Each row has a name. Each piece below is followed by the name of the row it came from, unless a question asks for something else. Each question is about the rows just above it. Places in a row count from 1.

[150 148  92 133] = k566
[100 139 120 110] = k260
[124 161  54 108] = k422
[100 139  91 143] = k515
[136 181 147  98] = k823
[131 149  74 135] = k642
[100  99 178 143] = k871
[100 139  91 170] = k693
[ 85 178 129 111] = k700
Row and place of [135] in the named rows: => k642, 4
Which row holds [133  92] read backwards? => k566
Which row holds [129 178] read backwards? => k700
asked: [100 139  91 170] => k693
[111 129 178] is which row, read backwards? => k700

[137 151 115  74 126 124 124 132 142] -> k875
[120 109 162 130 135 177 125 124 128] -> k778
[120 109 162 135 135 177 125 124 128] -> k160
[133 120 160 143 123 103 134 129 113] -> k6
[136 120 175 137 123 132 114 129 135] -> k405
[127 107 164 145 144 106 125 144 127] -> k723
[118 132  76  75 138 161 121 143 123] -> k39
[114 130  73 153 137  28 131 140 121] -> k579
[128 126  82 141 127 143 122 119 132] -> k674
Which row holds this, read backwards? [142 132 124 124 126  74] => k875
Row and place of [151] in the named rows: => k875, 2

[127 101 176  92 132 149 141 155 107 125 115 106 159 121 144 116 153 159
  84 125 145 155 133 159 111  60 139 147 106 129 121 115 188 159 140 158
 125 132 130  83 129 115 135 156] -> k283
[134 114 196  75 135 165 125 151 122 136 103 137 145 114 141 124 148 157
 114 123 153 172 149 172  84  59 134 138 114 121 113 147 205 172 121 160
 124 161 129 111 137 114 141 164] -> k300
[135 109 173 107 152 135 119 169 116 142 128 132 190 127 146 160 161 160
 103 131 134 156 112 155  85  70 142 151 105 126 103 119 193 153 140 149
 158 154 116 104 132 113 153 160] -> k50
[173] is at row and place => k50, 3
asked: [135 109 173 107 152 135 119 169 116 142 128 132 190 127 146 160 161 160
 103 131 134 156 112 155  85  70 142 151 105 126 103 119 193 153 140 149
 158 154 116 104 132 113 153 160] => k50

[164 110 131 121 166 131 116 172 143 121 156 131 140]  k641
[157 114  94 120 163 193 114 122 177 143 129 141 145]  k961
[ 86 109 156 117 124 125  76 122  99 145 126 168 139]  k211
[ 79 178 160 151 176 189 165 120  56 170 152  92 123]  k821
[ 75 131 169 152 115 139  89 120 101 170 154 168 136]  k226
[ 79 178 160 151 176 189 165 120  56 138 152  92 123]  k539
[165 114 141 120 177 122 114 193 138 129 163  94 136]  k572
[ 84 108 164 124 139 125  97 119 104 146 135 180 151]  k501
[165 114 141 120 177 122 114 193 143 144 163 150 119]  k702
[106 116 116 133 151  78 176 145 167 153 121 122 124]  k363
[ 80 128 167 128 109 133  78 135 150 142  56 103 131]  k148
[ 86 109 156 117 124 125  76 116  56 142 150 103 131]  k716
Where in the named rows is [101]? => k226, 9
Which row holds this, read backwards? [ 94 163 129 138 193 114 122 177 120 141 114] => k572
[146] is at row and place => k501, 10
Row and place of [144] in the named rows: => k702, 10
[131 103 150 142  56] is which row, read backwards? => k716

[127 101 137 115 148 130 135 123 121 131  57 119 116 128 142] : k280
[127 101 137 115 148 130 135 108 126 174  58 129 137 133 174] : k71
[115 148 130 135 124 121 151 116 133 130 169 100 123 139 113] : k550
[128 105 120 114 108 119 113  74 116  96 206 159 128 115  68] : k33
[121 123 135 130 148 115] is which row, read backwards? => k280
[133 137 129  58 174 126 108 135 130 148 115 137] is which row, read backwards? => k71

[120 136 119  90 119 128 108 133 143 113 111 104 121 147 137 104 122 130
 138 123  92 117 133 123 132 122 102 133 144 130 130 114 115 139 126 119
 168 141 131 130 121 125 126 103 116 120 125 130 152  93 148 149 130 137
 131 146 123]  k815
[102 109 148 146 123 156 139 148 137 122 157 161 120 184 110 130 114 137
 135 135 122  63 124 126 133 120  59 119 133 101 108 101 127 179  92 121
 129 144 140 157 164  93 112 102  87 103 132 156 100  96 125 129 128  83
 119 128 144]  k392
[116 110 169 206 166 133 145 122 107 149 129 176 159  75 144 136 137  98
 135 110 175 128 110 162 153 136 172  81 102 124 100 157 134 105  84 133
  92 102 109 148 146 123 156 139 148 140 122 157 110 190 141  86 140 114
  61 101 114]  k909
Which row holds this, read backwards? [157 122 140 148 139 156 123 146 148 109 102] => k909
[103 126 125 121 130] is which row, read backwards? => k815

[195 127  47 200 199  81  59  86  55  77 200  90  62  60 198 188 173 137
 195  63  63  71 201 141 199  60  82 198 199  77  72 143  65  92  62 199
  61] = k47
[157 119  84 158 157  97  87 100  88  96 159 127  89  89 157 152 148 123
 156  90  92  94 159 134 157  90  97 158 158  96  94 131  97 102  89 157
  94] = k213
[195 110  47 200 199  81  59  86  55  77 200  90  62  60 198 188 173 137
 195  63  63  71 201 141 199  60  82  89 199  77  72 143  65  92  62 199
 116] = k919
[123 126 126 123 123 126 127 126 127 126 123 126 126 126 123 122 125 124
 123 127 127 127 123 126 123 127 158 123 123 126 126 123 127 126 127 123
 127] = k601
asked: [157 119  84 158 157  97  87 100  88  96 159 127  89  89 157 152 148 123
 156  90  92  94 159 134 157  90  97 158 158  96  94 131  97 102  89 157
  94] => k213
Which row holds this, read backwards? [158  84 119 157] => k213
Which row holds [158 127] read backwards? => k601
asked: [195 110  47 200 199  81  59  86  55  77 200  90  62  60 198 188 173 137
 195  63  63  71 201 141 199  60  82  89 199  77  72 143  65  92  62 199
 116] => k919
asked: [123 126 126 123 123 126 127 126 127 126 123 126 126 126 123 122 125 124
 123 127 127 127 123 126 123 127 158 123 123 126 126 123 127 126 127 123
 127] => k601

[117 138  83  47]  k647
[111  69 102 174]  k466
[121  99  91 196]  k459
[118 156  90  38]  k119
[120 112  91 194]  k312
[122 178  59 115]  k396
[125 231  82  37]  k452
[117 115  80 171]  k908
[231  81  37 213]  k322
[117 125 108 111]  k738
[112  74 128  26]  k914
Row and place of [59] in the named rows: => k396, 3
Where in the named rows is [82]? => k452, 3
Where in the named rows is [174]? => k466, 4
Which row holds this, read backwards? [ 37  82 231] => k452
[128] is at row and place => k914, 3

[113 159 138 138 123  49] -> k999
[113 159 138  93  63 146] -> k112
[113 159 138 106 169 115] -> k338
[113 159 138 106  94 189] -> k593
asked: [113 159 138 106  94 189] => k593
asked: [113 159 138 106 169 115] => k338
Row and place of [189] in the named rows: => k593, 6

